Below is a small trained network, with its code and all its weights. Each question gives an input and a target symbol and asks what happens when units are switched off, that is, made to give their printed mean instead of their output.

import numpy as np


def w(rows, s, z=0):
    codes = np.array(rows[::2]) - 128.0
    scale = np.full(codes.shape[1], s)
    scale[-1] = z or s
    return codes * scale


def f(y):
    return y / 2 * (1 + np.tanh(0.7978845608 * (y + 0.044715 * y**3)))


def softmax(a):
    e = np.exp(a - a.max(-1, keepdims=True))
    return e / e.sum(-1, keepdims=True)


def log_softmax(a):
    a = a - a.max(-1, keepdims=True)
    return a - np.log(np.exp(a).sum(-1, keepdims=True))


def net(x, mask):
    ids = ['γδεθλμξπστφψω'.index(c) for c in x.split()]
    T = len(ids)
    res = E[ids] + P[:T]
    u = 0
    for l in range(2):
        q, k, v = (res @ M[l].T for M in (Q, K, V))
        z = softmax(np.where(np.tri(T) > 0, q @ k.T / 2**0.5, -1e9)) @ v
        res = res + np.where(mask[u], z, O[l][:, -1]) @ O[l][:, :-1]
        u += 1
        y = f(res @ A[l][:, :-1].T + A[l][:, -1])
        res = res + np.where(mask[u : u + 12], y, B[l][:, -1]) @ B[l][:, :-1]
        u += 12
    return log_softmax(res[-1] @ U[:, :-1].T + U[:, -1])


Q, K, V, O, A, B = {}, {}, {}, {}, {}, {}
E = w([
[74,72,140,191,118,149,196,129,105,152,98,129],'γ',
[111,95,89,98,64,64,183,138,73,173,74,124],'δ',
[61,151,175,131,164,122,170,179,153,163,92,86],'ε',
[71,152,87,138,172,87,96,149,122,117,162,90],'θ',
[177,138,166,75,137,94,147,108,179,142,151,127],'λ',
[84,172,120,146,134,86,113,87,181,132,92,118],'μ',
[127,121,202,46,114,133,127,131,164,196,145,200],'ξ',
[166,101,87,178,203,82,127,99,142,199,97,219],'π',
[103,176,117,122,95,98,180,163,73,142,187,62],'σ',
[135,187,118,116,128,49,79,89,123,182,28,68],'τ',
[149,63,130,117,145,141,187,139,119,148,201,25],'φ',
[177,110,137,141,121,130,127,186,191,120,144,139],'ψ',
[210,129,228,143,118,131,163,133,84,74,2,102],'ω',
],0.026)
P = w([
[29,93,139,110,224,162,174,11,125,94,156,141],'0',
[118,127,142,131,119,132,136,122,142,117,161,119],'1',
[124,142,137,137,127,116,143,143,158,94,149,116],'2',
[128,123,149,133,138,127,147,142,167,111,132,131],'3',
[120,126,142,135,124,97,153,156,160,100,137,128],'4',
[116,114,172,141,137,125,154,139,167,115,122,135],'5',
[119,99,174,146,145,121,146,135,160,121,128,125],'6',
[116,118,158,147,142,96,153,154,163,101,104,124],'7',
[125,100,166,150,140,114,154,138,162,122,112,123],'8',
[115,103,159,154,129,104,142,133,138,127,118,121],'9',
[130,100,157,160,127,109,143,151,164,126,113,128],'10',
],0.012)
Q[0] = w([
[154,62,137,146,115,40,81,173,127,197,91,92],'L0H1',
[170,161,62,142,86,255,68,101,89,141,137,140],'L0H1',
],0.0073)
K[0] = w([
[43,78,121,94,249,166,73,111,129,188,127,97],'L0H1',
[121,143,60,173,50,130,74,254,220,190,155,81],'L0H1',
],0.0054)
V[0] = w([
[201,150,113,92,172,184,149,88,147,119,254,205],'L0H1',
[121,118,204,62,182,65,148,191,163,87,119,90],'L0H1',
],0.0057)
O[0] = w([
[80,154,199,138,168,147,156,131,89,83,11,99,3],'L0H1',
[174,193,132,163,73,248,102,99,80,119,97,158,249],'L0H1',
],0.012,0.0065)
A[0] = w([
[161,3,165,162,106,130,157,74,159,92,141,161,84],'L0N1',
[114,55,136,149,90,200,136,201,154,107,144,169,6],'L0N2',
[147,118,99,61,144,140,96,125,110,219,105,130,42],'L0N3',
[131,174,104,86,192,99,67,34,116,142,87,123,50],'L0N4',
[98,121,87,200,148,118,236,173,23,93,195,150,141],'L0N5',
[99,148,105,61,67,87,130,115,42,187,89,154,208],'L0N6',
[124,155,125,130,152,112,188,158,210,106,128,127,219],'L0N7',
[133,90,233,182,141,10,144,197,126,136,116,137,169],'L0N8',
[80,215,119,159,129,198,164,166,139,144,195,197,110],'L0N9',
[56,169,193,7,100,127,132,183,74,132,185,66,100],'L0N10',
[149,148,102,84,89,182,101,83,200,117,107,83,147],'L0N11',
[72,163,80,209,170,138,55,124,157,52,145,152,161],'L0N12',
],0.0064,0.0022)
B[0] = w([
[142,149,96,101,69,86,141,177,89,103,168,103,254],'L0N1',
[118,198,146,138,143,137,77,89,157,110,156,92,188],'L0N2',
[141,190,135,171,121,146,122,137,201,73,112,118,155],'L0N3',
[123,158,175,123,162,141,159,131,153,119,237,164,177],'L0N4',
[156,121,121,37,118,190,90,88,191,157,110,126,204],'L0N5',
[215,103,222,137,172,129,111,215,233,113,86,105,197],'L0N6',
[112,118,152,158,87,187,100,92,98,178,188,204,190],'L0N7',
[155,121,104,166,64,181,119,60,130,156,141,93,239],'L0N8',
[108,108,105,149,81,105,90,125,88,120,78,125,249],'L0N9',
[132,130,151,142,192,74,106,91,126,162,25,134,171],'L0N10',
[135,107,152,147,99,128,147,92,106,108,182,116,225],'L0N11',
[139,34,255,108,109,150,124,115,123,155,112,70,178],'L0N12',
],0.008,0.0044)
Q[1] = w([
[225,26,237,157,33,196,59,58,229,253,110,30],'L1H1',
[241,65,112,150,209,135,159,188,72,226,83,158],'L1H1',
],0.0043)
K[1] = w([
[78,92,97,73,253,83,230,72,167,28,97,140],'L1H1',
[119,135,175,98,130,159,133,63,100,124,119,106],'L1H1',
],0.0077)
V[1] = w([
[253,69,103,69,116,98,126,112,125,157,20,179],'L1H1',
[85,78,103,40,163,162,111,142,143,165,46,54],'L1H1',
],0.0059)
O[1] = w([
[255,23,105,178,172,243,83,87,129,205,182,96,232],'L1H1',
[94,158,60,78,196,125,80,100,177,60,63,164,3],'L1H1',
],0.0098,0.0013)
A[1] = w([
[138,134,215,84,97,154,156,57,174,159,176,148,249],'L1N1',
[3,102,71,168,122,171,75,157,82,182,114,99,124],'L1N2',
[41,143,91,111,176,139,140,118,205,166,156,149,143],'L1N3',
[88,202,72,137,99,111,118,154,132,129,51,224,3],'L1N4',
[137,106,161,163,230,211,79,118,120,165,126,97,205],'L1N5',
[106,79,17,62,68,176,151,102,74,113,73,104,72],'L1N6',
[122,145,167,167,85,42,181,165,100,169,131,108,79],'L1N7',
[183,73,86,176,124,152,35,203,143,90,143,129,97],'L1N8',
[182,89,166,149,79,107,147,114,164,182,178,97,56],'L1N9',
[156,231,135,103,94,132,104,81,174,177,98,106,160],'L1N10',
[118,169,143,184,101,146,45,138,123,183,59,218,141],'L1N11',
[142,129,174,125,72,99,168,149,124,177,192,114,143],'L1N12',
],0.0075,0.0025)
B[1] = w([
[154,74,111,156,95,191,99,128,81,126,2,142,229],'L1N1',
[187,39,74,127,165,71,112,174,63,96,123,163,155],'L1N2',
[165,151,82,186,113,53,183,182,156,169,155,115,154],'L1N3',
[125,74,149,200,141,106,85,141,142,153,229,132,171],'L1N4',
[98,163,158,75,86,110,154,132,124,147,155,113,215],'L1N5',
[231,169,139,149,135,101,86,120,189,109,224,97,147],'L1N6',
[153,167,129,113,117,208,93,86,119,117,108,175,186],'L1N7',
[77,213,166,155,79,110,123,138,118,105,148,163,197],'L1N8',
[78,67,110,114,220,57,139,133,131,114,131,155,255],'L1N9',
[128,109,70,107,155,126,89,137,101,115,150,82,192],'L1N10',
[147,61,142,105,131,181,149,112,116,144,224,82,183],'L1N11',
[81,175,79,135,166,163,136,145,149,112,122,107,224],'L1N12',
],0.0082,0.017)
U = w([
[151,80,85,155,14,117,145,126,94,71,174,138,217],'γ',
[127,66,138,99,48,121,135,189,186,126,132,177,213],'δ',
[90,77,167,110,110,16,133,134,80,50,186,165,71],'ε',
[61,176,168,176,47,126,173,148,177,116,171,166,113],'θ',
[100,115,137,89,91,165,237,112,174,87,195,106,81],'λ',
[132,120,133,208,140,118,169,167,89,179,165,167,188],'μ',
[176,88,114,153,32,59,182,193,209,135,107,155,110],'ξ',
[131,179,80,161,132,126,80,131,137,167,133,135,116],'π',
[135,157,120,190,194,118,90,137,156,95,134,141,4],'σ',
[110,125,42,99,166,110,129,122,82,60,116,254,118],'τ',
[167,128,175,174,102,101,174,132,97,50,159,177,126],'φ',
[160,135,197,115,101,68,161,75,145,179,189,235,99],'ψ',
[72,100,119,190,49,83,141,23,165,135,98,148,80],'ω',
],0.0052,0.0032)

Each question gives the input, a string of symbols that net reads in full, and the target symbol t.
The units are the heads (2 rows each of Q, K, V and O) and the neurons (one row each of A and B). Each row of codes is followed by its name. A weight is (code - 128) times the scale printed after its matrix; where a second scale follows, it is the last column's (O, A, B and U).
mask holds one flag per unit, layer by layer, with each layer's heads first. A switched-off unit (its flag False) gives its mean, the last column of its rows in O or B, instead of its output. The means were averaged over made-up inputs and are rounded, as every weight is.
A unit's drop is (log p(t) with every unit on - log p(t) with that unit switched off) / (log p(t) with every unit on - log p(t) with every unit switched off).
The circuit of an input: a set's keep is (log p(t) with only the set's units on - log p(t) with every unit switched off) / (log p(t) with every unit on - log p(t) with every unit switched off). Starting from the 12 units with the biggest drops (on a tie, the unit counted first), units are removed one at a time, each time the one whose removal leaves the highest keep (on an exact tie, the one counted first), for as long as the keep stays at least 0.8.
circuit, biggest first: the units of the circuit, biggest drop first
unit that matters most: the unit with the biggest drop
top k neurons: the k neurons with the biggest drops, biggest first
k most important neurons of layer l: the k neurons of layer l with the biggest drops, biggest first
drop of u: that unit's drop, to one decimal
input μ ω ε ε γ μ μ ω μ, target θ: circuit, biggest first => (L1H1; L0N4)
input ε λ ω ω μ, target γ: circuit, biggest first => (L0H1; L0N9; L1N11)
input ω δ ω ε, target μ: circuit, biggest first => (L1H1; L0H1)
input θ ω ξ τ λ π θ ξ ε π θ, target ε: circuit, biggest first => (L0N12; L0H1; L1H1; L0N8)
input ε γ ω ω ξ τ ω γ, target γ: circuit, biggest first => (L0H1; L0N9; L1N2; L1N11)
input ξ τ ξ μ π, target ψ: 4 most important neurons of layer 1 => (L1N12; L1N5; L1N1; L1N10)
input θ δ ω σ θ, target ε: circuit, biggest first => (L0N12; L1H1)
input θ δ μ γ γ ε, target ε: circuit, biggest first => (L1H1; L0H1; L1N4)
input δ ε τ σ, target π: circuit, biggest first => (L0N5; L0N10; L1H1)
input ξ ξ γ δ ω τ ω σ ε φ, target λ: unit that matters most => L1N5
input ψ ψ μ ξ γ ω τ ω ξ, target γ: circuit, biggest first => (L0H1; L1N11; L1N1)
input ε ψ φ θ ω ε μ ω ε, target γ: top 2 neurons => (L0N9; L1N9)
input γ ξ θ δ ω γ γ δ, target ξ: circuit, biggest first => (L1H1; L0N6)
input ω φ ω ξ π ω τ ω μ, target μ: unit that matters most => L1H1
input δ δ π ξ δ σ π, target ψ: top 2 neurons => (L1N5; L1N12)
input θ ε λ γ θ μ τ μ ω γ τ, target σ: 3 most important neurons of layer 1 => (L1N10; L1N5; L1N4)
input τ δ ξ ε λ, target τ: top 2 neurons => (L1N9; L1N12)
input ξ μ σ, target π: top 4 neurons => (L0N5; L0N10; L1N9; L1N10)
input π ξ ε θ φ μ, target ω: 3 most important neurons of layer 0 => (L0N8; L0N12; L0N4)
input μ ε ω δ ε τ λ, target τ: most important neuron of layer 1 => (L1N7)
input μ γ τ ε γ, target θ: 3 most important neurons of layer 0 => (L0N4; L0N5; L0N10)
input ε τ γ ε θ τ θ ξ ξ μ ε, target γ: top 2 neurons => (L1N9; L0N9)
input ε ε τ ω θ ψ μ ψ γ, target γ: top 2 neurons => (L1N9; L0N9)
input μ τ μ ε γ, target θ: top 3 neurons => (L0N4; L0N5; L1N9)
input γ μ ε ω φ ψ τ ψ ψ γ, target ξ: top 2 neurons => (L0N5; L1N3)
input ω σ μ γ ε γ μ π ψ, target μ: drop of L1H1 => 1.1
input π μ ε δ τ ψ μ, target ω: drop of L0H1 => 0.6
input ω δ λ ω δ ξ μ ε, target μ: drop of L0H1 => 0.1
input ε π ξ π δ, target δ: drop of L0N6 => 1.2
